Where the symbols take the nodes:
j19 su j979
j19 tu j993
j19 ke j58
j993 su j20
j993 tu j917
j993 ke j296
j814 su j408
j814 tu j723
j814 ke j417
j676 su j342
j676 tu j713
j676 ke j815
j815 su j298
j815 tu j348
j815 ke j713
j666 su j384
j666 tu j441
j666 ke j482
j582 su j98
j582 tu j126
j582 ke j525
j914 su j52
j914 tu j958
j914 ke j676
j658 su j522
j658 tu j441
j658 ke j666
j487 su j886
j487 tu j298
j487 ke j342
j867 su j993
j867 tu j924
j867 ke j295
j295 su j602
j295 tu j702
j295 ke j85
j168 su j311
j168 tu j561
j168 ke j587
j886 su j602
j886 tu j676
j886 ke j665
j593 su j917
j593 tu j518
j593 ke j228
j675 su j924
j675 tu j770
j675 ke j765
j228 su j449
j228 tu j780
j228 ke j697
j154 su j678
j154 tu j702
j154 ke j535
j770 su j518
j770 tu j722
j770 ke j979
j877 su j556
j877 tu j193
j877 ke j980
j630 su j780
j630 tu j723
j630 ke j366
j915 su j232
j915 tu j976
j915 ke j723
j901 su j333
j901 tu j886
j901 ke j958
j780 su j764
j780 tu j384
j780 ke j384
j348 su j211
j348 tu j154
j348 ke j172
j556 su j408
j556 tu j277
j556 ke j400
j976 su j400
j976 tu j697
j976 ke j11
j958 su j883
j958 tu j665
j958 ke j886
j342 su j665
j342 tu j126
j342 ke j298
j671 su j522
j671 tu j172
j671 ke j132
j652 su j132
j652 tu j914
j652 ke j261
j172 su j939
j172 tu j471
j172 ke j154
j58 su j722
j58 tu j19
j58 ke j172
j980 su j11
j980 tu j277
j980 ke j193
j678 su j172
j678 tu j311
j678 ke j565
j261 su j333
j261 tu j901
j261 ke j914
j950 su j814
j950 tu j61
j950 ke j443
j52 su j261
j52 tu j883
j52 ke j333
j587 su j675
j587 tu j675
j587 ke j867
j883 su j901
j883 tu j487
j883 ke j975
j98 su j441
j98 tu j958
j98 ke j482
j408 su j593
j408 tu j841
j408 ke j11
j311 su j535
j311 tu j901
j311 ke j19
j449 su j723
j449 tu j764
j449 ke j189
j277 su j976
j277 tu j71
j277 ke j44
j861 su j582
j861 tu j671
j861 ke j916
j400 su j666
j400 tu j44
j400 ke j277
j366 su j550
j366 tu j132
j366 ke j671
j262 su j71
j262 tu j443
j262 ke j950
j565 su j154
j565 tu j867
j565 ke j311
j602 su j132
j602 tu j565
j602 ke j678
j11 su j877
j11 tu j484
j11 ke j770
j550 su j697
j550 tu j366
j550 ke j61
j953 su j482
j953 tu j861
j953 ke j98
j232 su j939
j232 tu j877
j232 ke j471
j561 su j295
j561 tu j565
j561 ke j675
j535 su j565
j535 tu j587
j535 ke j168
j189 su j228
j189 tu j630
j189 ke j417
j193 su j841
j193 tu j723
j193 ke j915
j441 su j953
j441 tu j525
j441 ke j582
j296 su j44
j296 tu j950
j296 ke j262
j665 su j487
j665 tu j815
j665 ke j676
j20 su j58
j20 tu j232
j20 ke j471
j510 su j292
j510 tu j671
j510 ke j366
j484 su j722
j484 tu j770
j484 ke j877
j384 su j630
j384 tu j277
j384 ke j915
j85 su j979
j85 tu j602
j85 ke j211
j443 su j417
j443 tu j228
j443 ke j292
j688 su j770
j688 tu j58
j688 ke j19
j616 su j616
j616 tu j98
j616 ke j953
j298 su j311
j298 tu j665
j298 ke j85
j126 su j916
j126 tu j550
j126 ke j261
j924 su j676
j924 tu j518
j924 ke j702
j702 su j675
j702 tu j688
j702 ke j518
j697 su j189
j697 tu j384
j697 ke j294
j471 su j993
j471 tu j593
j471 ke j232
j723 su j556
j723 tu j666
j723 ke j11
j333 su j914
j333 tu j975
j333 ke j883
j51 su j126
j51 tu j366
j51 ke j510
j71 su j296
j71 tu j417
j71 ke j976
j132 su j294
j132 tu j52
j132 ke j79
j979 su j688
j979 tu j20
j979 ke j722
j522 su j764
j522 tu j652
j522 ke j294
j61 su j658
j61 tu j697
j61 ke j228
j79 su j652
j79 tu j665
j79 ke j132
j44 su j39
j44 tu j814
j44 ke j71
j39 su j277
j39 tu j262
j39 ke j296
j841 su j980
j841 tu j556
j841 ke j722
j482 su j616
j482 tu j582
j482 ke j441
j939 su j915
j939 tu j408
j939 ke j917
j975 su j958
j975 tu j342
j975 ke j487
j518 su j765
j518 tu j867
j518 ke j688
j765 su j702
j765 tu j979
j765 ke j770
j713 su j883
j713 tu j172
j713 ke j518
j211 su j713
j211 tu j678
j211 ke j979
j722 su j917
j722 tu j976
j722 ke j20
j294 su j671
j294 tu j132
j294 ke j652
j292 su j294
j292 tu j522
j292 ke j550
j917 su j232
j917 tu j11
j917 ke j408
j764 su j697
j764 tu j666
j764 ke j780
j417 su j950
j417 tu j616
j417 ke j658
j916 su j525
j916 tu j510
j916 ke j51
j525 su j861
j525 tu j292
j525 ke j126

In the rows, 503 means zero.

The rows follow the links: the fewer symbols apart two nodes are, the more alike their rows tend to be.

Known rows, each with its node:
501	324	643	452	632	643	384	678	378	335	513	577	341	563	588	648	870	554	422	531	385	664	393	395	570	362	380	420	873	408	553	406	566	696	553	403	647	428	847	584	497	635	546	460	491	450	394: j658
471	501	566	383	475	607	345	682	259	411	355	568	518	386	535	559	331	571	312	563	470	584	518	297	592	744	452	528	538	391	648	814	666	857	392	309	455	651	772	544	486	652	547	480	307	420	597: j582
664	421	571	423	295	517	476	500	531	559	463	534	737	330	649	438	510	430	821	558	475	206	424	431	666	441	715	603	594	391	425	684	492	73	565	456	400	455	433	552	530	297	644	294	621	675	623: j713
692	385	276	603	363	300	541	239	499	425	717	388	428	558	502	476	389	718	530	504	271	691	430	618	450	647	642	609	410	552	724	434	291	530	179	457	385	491	372	639	631	555	262	525	501	661	315: j333
744	556	669	461	493	506	518	569	467	542	526	587	684	395	662	523	527	331	740	497	562	361	442	377	569	386	684	538	516	374	245	705	460	149	654	574	568	420	540	511	453	339	804	373	453	447	830: j348
387	784	747	614	652	571	492	620	606	287	805	218	699	532	388	534	644	378	514	550	535	796	458	453	635	311	498	409	502	684	511	271	761	544	454	285	411	510	424	475	507	429	453	487	619	566	543: j262
47	478	446	555	332	530	601	371	480	689	258	516	462	677	401	408	259	416	428	481	498	415	657	548	600	769	329	370	409	427	515	366	436	484	610	895	530	645	496	429	373	443	565	636	461	596	377: j11
630	602	403	242	467	569	652	555	413	561	557	602	611	444	434	366	404	420	258	430	629	491	730	647	341	564	449	469	357	583	326	765	768	766	616	251	475	614	313	484	284	511	332	610	499	318	564: j510
321	484	460	495	612	410	416	455	778	531	187	461	391	232	642	535	490	636	549	421	738	85	491	588	540	417	496	638	577	659	636	426	483	500	477	411	294	394	419	353	690	570	379	403	758	540	478: j924
94	480	454	544	364	542	600	369	498	612	343	507	536	739	430	468	233	401	400	444	521	493	656	528	608	807	355	409	306	405	432	359	426	495	582	904	596	665	528	426	295	442	581	621	409	587	474: j841
603	259	539	378	473	351	568	346	410	495	638	539	410	580	677	562	621	512	205	147	479	526	514	771	465	314	404	355	704	594	229	583	535	591	644	530	593	432	487	701	271	321	455	464	557	456	503: j294
276	721	706	659	622	642	529	640	602	315	734	299	666	686	363	529	649	355	529	615	501	869	470	431	671	417	384	389	508	567	548	129	670	548	472	500	546	558	550	444	466	523	512	561	561	586	477: j814
428	401	709	545	612	515	269	637	307	385	396	443	445	431	637	705	518	583	411	569	352	634	321	223	693	558	433	484	742	396	687	592	523	692	380	451	521	558	904	613	606	564	638	371	345	575	558: j616
443	745	711	604	687	621	450	660	559	320	808	276	645	541	344	506	778	393	527	603	514	831	436	407	590	239	492	430	556	651	556	259	753	550	461	256	473	478	452	468	516	506	405	510	605	532	484: j950
691	336	343	482	255	523	518	378	594	312	604	533	760	459	685	514	433	575	832	553	418	432	412	478	681	668	769	671	459	379	553	534	388	219	313	421	400	430	382	584	490	498	502	329	580	783	573: j886
610	203	535	325	485	417	550	397	410	467	634	584	355	584	651	535	729	500	219	203	472	561	531	744	439	291	393	341	765	565	239	557	540	604	680	527	653	424	593	703	304	388	456	496	558	422	450: j522
492	690	530	619	409	419	585	495	303	894	496	391	364	617	189	327	364	384	527	670	330	534	606	466	390	565	469	404	330	495	570	555	433	375	595	729	523	722	468	474	654	402	613	733	279	455	345: j917
654	402	524	258	451	431	592	480	329	561	604	575	514	503	611	454	492	419	177	231	557	499	632	713	408	390	425	352	561	605	174	789	654	659	679	431	553	552	452	647	229	322	467	509	484	333	601: j671
576	219	494	464	443	234	538	244	410	484	686	455	370	559	669	535	517	583	219	169	411	566	475	774	501	387	472	365	679	619	326	538	422	533	515	568	538	452	479	744	356	292	375	428	570	570	444: j652
429	391	613	440	550	578	296	683	289	372	324	545	443	417	623	649	474	599	324	565	412	580	419	270	627	691	412	516	703	360	650	701	574	798	409	415	521	600	904	575	526	661	618	411	322	480	554: j441
585	335	246	348	511	744	548	600	601	459	419	771	353	698	458	446	835	516	608	610	444	512	573	549	311	477	422	516	610	296	489	305	443	496	701	580	765	354	539	446	422	740	458	615	548	398	280: j630
100	497	470	588	397	585	594	383	555	461	374	531	594	790	469	523	271	396	452	449	551	552	631	536	670	768	324	379	365	424	453	237	472	540	552	883	623	605	556	399	272	481	598	604	444	593	507: j556
82	614	634	628	535	630	558	479	654	264	591	386	724	711	478	593	452	349	484	432	595	716	554	489	760	564	348	382	417	527	431	132	648	520	499	674	551	536	469	450	235	458	533	518	553	637	554: j277
144	468	447	574	346	520	596	363	478	653	336	548	497	753	416	440	174	389	419	464	493	470	652	539	600	791	351	383	350	418	459	392	387	496	581	912	586	653	531	456	352	445	609	644	382	571	449: j877
14	580	566	600	466	650	573	476	594	433	502	414	627	781	404	495	515	331	459	461	540	645	626	505	698	626	307	337	469	462	426	129	589	478	624	779	623	589	543	418	297	445	542	581	577	633	438: j976
706	398	269	548	256	475	535	370	526	363	650	454	636	522	529	418	368	650	734	627	296	548	424	498	586	706	726	672	420	432	733	483	366	385	243	396	328	506	352	588	562	584	361	421	557	757	385: j975

Each walk starts at a row. The symbols on each line, taken left to right, move it on to the next node.
Answer with the node's row; about right is enough.
start 199	436	378	559	364	569	613	386	517	561	315	605	502	757	486	496	248	434	438	464	522	480	623	544	572	805	338	427	371	351	451	325	389	512	585	925	641	618	560	416	300	530	589	619	404	535	498
su su su su ke: 103	476	458	565	359	557	598	355	545	522	353	549	586	751	496	514	220	423	415	394	563	493	625	567	651	794	334	428	375	430	414	325	419	522	560	874	598	615	535	417	287	475	591	607	441	593	490
ke tu su su: 217	636	450	636	386	527	601	444	428	714	457	493	489	741	271	400	280	391	470	575	435	614	655	459	482	744	371	371	325	415	516	387	375	427	610	880	629	711	498	468	450	426	581	694	326	516	380
start 261	388	346	507	429	714	558	522	572	452	341	696	427	826	435	498	536	475	570	554	475	565	589	491	492	726	379	435	480	272	502	220	354	483	633	874	772	518	640	448	383	638	553	651	470	509	377
ke ke: 158	426	539	507	464	421	425	417	564	763	165	390	353	329	488	441	441	545	472	487	647	65	571	598	581	440	371	479	656	651	628	474	580	466	592	534	279	567	473	457	663	406	469	519	661	607	326
tu su ke su: 572	657	463	586	461	500	535	565	377	920	475	443	282	561	159	308	577	490	601	777	298	480	537	444	292	450	471	445	494	487	654	509	449	360	627	603	510	632	472	488	761	464	515	728	383	446	208
start 213	536	612	571	381	426	501	453	384	936	324	334	386	475	310	338	346	431	463	551	452	227	599	530	540	481	412	366	558	575	586	564	536	348	652	652	362	720	489	523	623	263	574	622	482	597	314
su tu ke ke tu: 578	684	649	564	453	399	517	533	300	947	541	320	401	430	232	324	478	419	559	674	351	419	517	437	408	354	487	405	510	618	590	685	490	331	589	512	395	682	479	551	757	312	573	662	379	447	336
tu tu tu ke: 376	503	370	569	388	602	604	489	453	648	418	640	415	820	324	409	414	404	550	579	358	574	607	475	425	715	407	420	341	289	449	356	317	407	636	926	754	581	581	462	416	548	644	718	318	453	362
start 578	686	538	599	434	454	598	509	274	874	543	451	376	605	175	359	372	401	538	684	308	576	572	427	332	584	524	388	319	488	542	621	401	358	570	707	547	697	462	541	643	385	610	726	239	434	362
ke ke ke: 680	718	603	581	489	423	512	574	267	897	617	393	379	507	187	346	461	422	557	702	324	576	503	418	311	430	563	404	440	537	552	698	438	311	564	571	511	668	463	565	732	331	589	690	283	426	393
tu tu su su: 317	482	549	494	670	368	410	439	691	573	181	482	343	241	597	542	528	616	528	436	781	79	484	562	508	348	461	635	607	668	598	481	475	501	510	422	300	422	440	377	702	508	467	417	736	516	493
start 441	385	616	511	527	531	273	644	285	371	368	490	459	428	618	657	445	637	402	573	367	576	382	251	671	669	468	531	701	342	708	664	505	716	342	418	475	584	901	599	578	631	619	383	311	544	564
su su ke su su: 418	413	671	493	538	535	279	658	275	387	355	526	455	406	625	668	446	606	357	556	413	565	412	250	668	633	432	508	708	370	651	710	545	778	356	437	501	598	922	605	564	587	641	406	313	511	571
su tu su tu su: 694	389	275	571	302	369	520	340	515	404	662	422	564	567	505	442	378	690	676	586	261	626	412	543	508	705	702	672	417	479	737	444	323	394	233	400	367	497	349	586	599	543	320	441	509	763	380
start 677	410	307	393	197	662	565	481	577	394	528	587	826	435	612	402	388	521	804	618	449	380	504	445	654	681	726	675	424	336	555	599	541	279	412	327	349	476	319	530	423	515	459	389	596	712	553
su su ke su su: 665	373	333	449	217	580	532	449	601	362	566	561	785	465	624	415	443	552	836	594	378	418	454	454	643	688	737	675	422	319	584	540	437	243	363	384	366	477	349	560	466	517	460	355	636	783	504
ke su ke tu tu: 790	633	693	520	482	398	536	562	357	760	595	523	533	426	435	457	455	337	621	522	460	448	457	413	409	341	656	463	444	471	263	811	431	192	662	601	586	518	492	574	579	263	773	529	329	357	709
start 563	246	570	422	439	280	551	277	417	459	683	522	445	567	687	524	538	491	226	122	509	501	525	749	493	338	454	381	640	621	223	600	481	503	622	562	567	440	461	720	276	247	454	447	533	522	547
ke su tu su: 656	337	312	599	387	226	529	204	446	457	743	392	403	612	529	483	396	683	407	365	279	702	419	680	448	560	581	526	479	626	647	481	320	549	267	489	397	477	357	684	555	458	280	511	511	665	318
tu ke su: 693	319	344	547	305	445	482	332	478	361	648	470	594	515	604	477	383	694	682	588	267	605	373	468	637	730	690	658	474	433	763	500	303	405	179	387	351	457	466	617	584	572	404	412	524	765	404
start 673	434	386	431	586	734	509	654	582	490	531	651	299	630	369	416	936	551	673	711	416	581	476	481	303	312	446	514	675	403	595	323	489	462	659	442	654	363	527	484	591	698	443	624	587	416	223
su ke ke: 396	645	730	580	698	624	360	699	545	267	703	356	524	531	407	580	851	480	525	615	453	820	407	310	613	304	470	428	715	505	625	297	665	584	475	313	560	457	677	537	561	576	478	450	566	545	442
su ke tu tu ke: 524	338	336	418	522	763	521	617	595	392	407	737	350	741	478	503	836	542	645	629	441	527	517	518	397	495	429	519	638	261	518	245	404	466	664	658	793	377	646	476	475	745	551	594	549	433	305
